Here is a tiny trained network, its code and every weight. The questions are about switching its units off for an input and a target symbol, where a switched-off unit gives its printed mean instead of its output.

import numpy as np


def w(rows, s, z=0):
    codes = np.array(rows[::2]) - 128.0
    scale = np.full(codes.shape[1], s)
    scale[-1] = z or s
    return codes * scale


def norm(h):
    return h / np.sqrt((h * h).mean(-1, keepdims=True) + 1e-5)


def softmax(a):
    e = np.exp(a - a.max(-1, keepdims=True))
    return e / e.sum(-1, keepdims=True)


def log_softmax(a):
    a = a - a.max(-1, keepdims=True)
    return a - np.log(np.exp(a).sum(-1, keepdims=True))


def net(x, mask):
    ids = ['Γαβδεζημξπσφψ'.index(c) for c in x.split()]
    T = len(ids)
    res = E[ids] + P[:T]
    u = 0
    for l in range(3):
        r = norm(res)
        for j in range(2):
            rows = slice(2 * j, 2 * j + 2)
            q, k, v = (r @ M[l][rows].T for M in (Q, K, V))
            z = softmax(np.where(np.tri(T) > 0, q @ k.T / 2**0.5, -1e9)) @ v
            o = O[l][rows]
            res = res + np.where(mask[u + j], z, o[:, -1]) @ o[:, :-1]
        u += 2
    return log_softmax(norm(res)[-1] @ U[:, :-1].T + U[:, -1])


Q, K, V, O = {}, {}, {}, {}
E = w([
[138,132,177,134],'Γ',
[203,143,67,145],'α',
[105,149,38,119],'β',
[114,157,88,95],'δ',
[130,129,187,147],'ε',
[158,8,95,219],'ζ',
[155,140,143,223],'η',
[43,100,88,155],'μ',
[122,115,168,115],'ξ',
[109,123,86,98],'π',
[121,228,125,193],'σ',
[205,32,165,71],'φ',
[140,89,224,171],'ψ',
],0.011)
P = w([
[137,139,90,114],'0',
[136,145,103,90],'1',
[148,115,67,192],'2',
[141,149,106,88],'3',
[148,109,63,219],'4',
[141,152,95,90],'5',
[153,95,73,231],'6',
[135,154,90,84],'7',
[150,95,62,255],'8',
[139,158,96,83],'9',
[145,86,57,250],'10',
],0.003)
Q[0] = w([
[30,236,202,132],'0.h0',
[161,119,163,49],'0.h0',
[221,79,34,2],'0.h1',
[73,124,183,110],'0.h1',
],0.0077)
K[0] = w([
[41,255,224,101],'0.h0',
[148,115,198,58],'0.h0',
[241,6,97,53],'0.h1',
[32,144,151,141],'0.h1',
],0.007)
V[0] = w([
[63,65,134,154],'0.h0',
[42,188,125,2],'0.h0',
[215,77,113,119],'0.h1',
[208,49,139,188],'0.h1',
],0.0023)
O[0] = w([
[76,194,71,170,143],'0.h0',
[90,73,1,84,5],'0.h0',
[143,148,117,91,140],'0.h1',
[114,28,198,74,189],'0.h1',
],0.0032,0.0012)
Q[1] = w([
[50,115,99,225],'1.h0',
[235,111,120,161],'1.h0',
[183,2,73,203],'1.h1',
[206,67,105,181],'1.h1',
],0.0076)
K[1] = w([
[20,87,73,255],'1.h0',
[214,174,95,205],'1.h0',
[220,8,35,128],'1.h1',
[209,80,104,132],'1.h1',
],0.0073)
V[1] = w([
[236,178,160,122],'1.h0',
[110,65,151,194],'1.h0',
[161,159,127,53],'1.h1',
[253,76,75,121],'1.h1',
],0.0071)
O[1] = w([
[201,238,89,41,113],'1.h0',
[198,63,166,189,248],'1.h0',
[134,170,214,76,43],'1.h1',
[253,184,98,136,254],'1.h1',
],0.0053,0.0019)
Q[2] = w([
[88,107,168,150],'2.h0',
[153,140,143,228],'2.h0',
[63,85,121,2],'2.h1',
[155,97,188,91],'2.h1',
],0.0086)
K[2] = w([
[165,147,216,184],'2.h0',
[178,219,134,136],'2.h0',
[175,37,66,1],'2.h1',
[185,67,163,130],'2.h1',
],0.007)
V[2] = w([
[78,202,134,146],'2.h0',
[215,176,220,152],'2.h0',
[165,90,122,2],'2.h1',
[94,28,205,188],'2.h1',
],0.0036)
O[2] = w([
[135,216,101,197,131],'2.h0',
[7,138,73,152,211],'2.h0',
[212,3,143,117,2],'2.h1',
[176,187,100,51,164],'2.h1',
],0.0044,0.0017)
U = w([
[170,225,194,27,107],'Γ',
[254,220,52,119,131],'α',
[101,142,19,126,105],'β',
[73,188,71,10,131],'δ',
[48,189,226,112,145],'ε',
[236,28,57,228,82],'ζ',
[187,185,73,230,3],'η',
[31,52,99,223,180],'μ',
[69,35,202,20,135],'ξ',
[117,23,51,30,123],'π',
[57,234,74,219,154],'σ',
[245,78,131,72,224],'φ',
[164,52,230,144,78],'ψ',
],0.0091,0.0061)

Each question gives the input, a string of symbols that net reads in full, and the target symbol t.
The units are the heads (2 rows each of Q, K, V and O). Each row of codes is followed by its name. A weight is (code - 128) times the scale printed after its matrix; where a second scale follows, it is the last column's (O and U).
mask holds one flag per head, layer by layer. A switched-off head (its flag False) gives its mean, the last column of its rows in O, instead of its output. The means were averaged over made-up inputs and are rounded, as every weight is.
A unit's drop is (log p(t) with every unit on - log p(t) with that unit switched off) / (log p(t) with every unit on - log p(t) with every unit switched off).
The circuit of an input: a set's keep is (log p(t) with only the set's units on - log p(t) with every unit switched off) / (log p(t) with every unit on - log p(t) with every unit switched off). Starting from all 6 units, units are removed one at a time, each time the one whose removal leaves the highest keep (on an exact tie, the one counted first), for as long as the keep stays at least 0.8.
units of the circuit, in order: the units of the circuit, biggest drop first
most important unit: the unit with the biggest drop
which heads matter: for each layer, one digit per head in row order, 1 if its drop is at least 0.15 and else 0, layers parted by /
drop when u is switched off: that unit's drop, to one decimal
input π ε φ β ξ, target φ: units of the circuit, in order -> (1.h1, 2.h1)
input π μ ξ, target μ: most important unit -> 1.h0
input η δ σ δ σ φ Γ σ ψ ε ε, target σ: units of the circuit, in order -> (2.h0, 2.h1)
input ε α ε, target α: which heads matter -> 00 / 11 / 00
input δ ξ ε, target ε: units of the circuit, in order -> (1.h1, 1.h0)
input δ π μ ζ σ σ μ μ δ, target μ: which heads matter -> 00 / 11 / 00
input ε σ η ζ σ ε ζ ψ π π, target π: units of the circuit, in order -> (2.h1, 1.h1, 2.h0)
input ζ μ ξ, target μ: units of the circuit, in order -> (0.h0, 1.h1)
input ε α η, target α: units of the circuit, in order -> (1.h1, 1.h0)
input η φ ε φ ξ, target φ: which heads matter -> 01 / 10 / 00
input μ Γ ζ α β ζ β ε π, target ζ: units of the circuit, in order -> (1.h1, 1.h0)
input β ξ ε, target ε: units of the circuit, in order -> (1.h1, 2.h1)
input η ε ε ξ φ ε ε μ σ σ Γ, target σ: units of the circuit, in order -> (2.h1, 2.h0)
input β π β η ζ ε ζ π π, target ζ: most important unit -> 2.h0
input σ φ Γ ξ α δ ψ η π, target α: which heads matter -> 00 / 01 / 00
input π σ ξ, target σ: which heads matter -> 11 / 00 / 11
input ψ μ ζ δ δ σ Γ, target σ: which heads matter -> 00 / 00 / 01
input η ξ π π μ σ ε μ μ ε π, target μ: drop when 1.h0 is switched off -> 1.0
input ψ μ Γ, target μ: drop when 1.h1 is switched off -> 1.0
input Γ δ φ η, target α: drop when 1.h0 is switched off -> 0.2
input ψ φ π ε φ ξ, target ξ: most important unit -> 1.h1
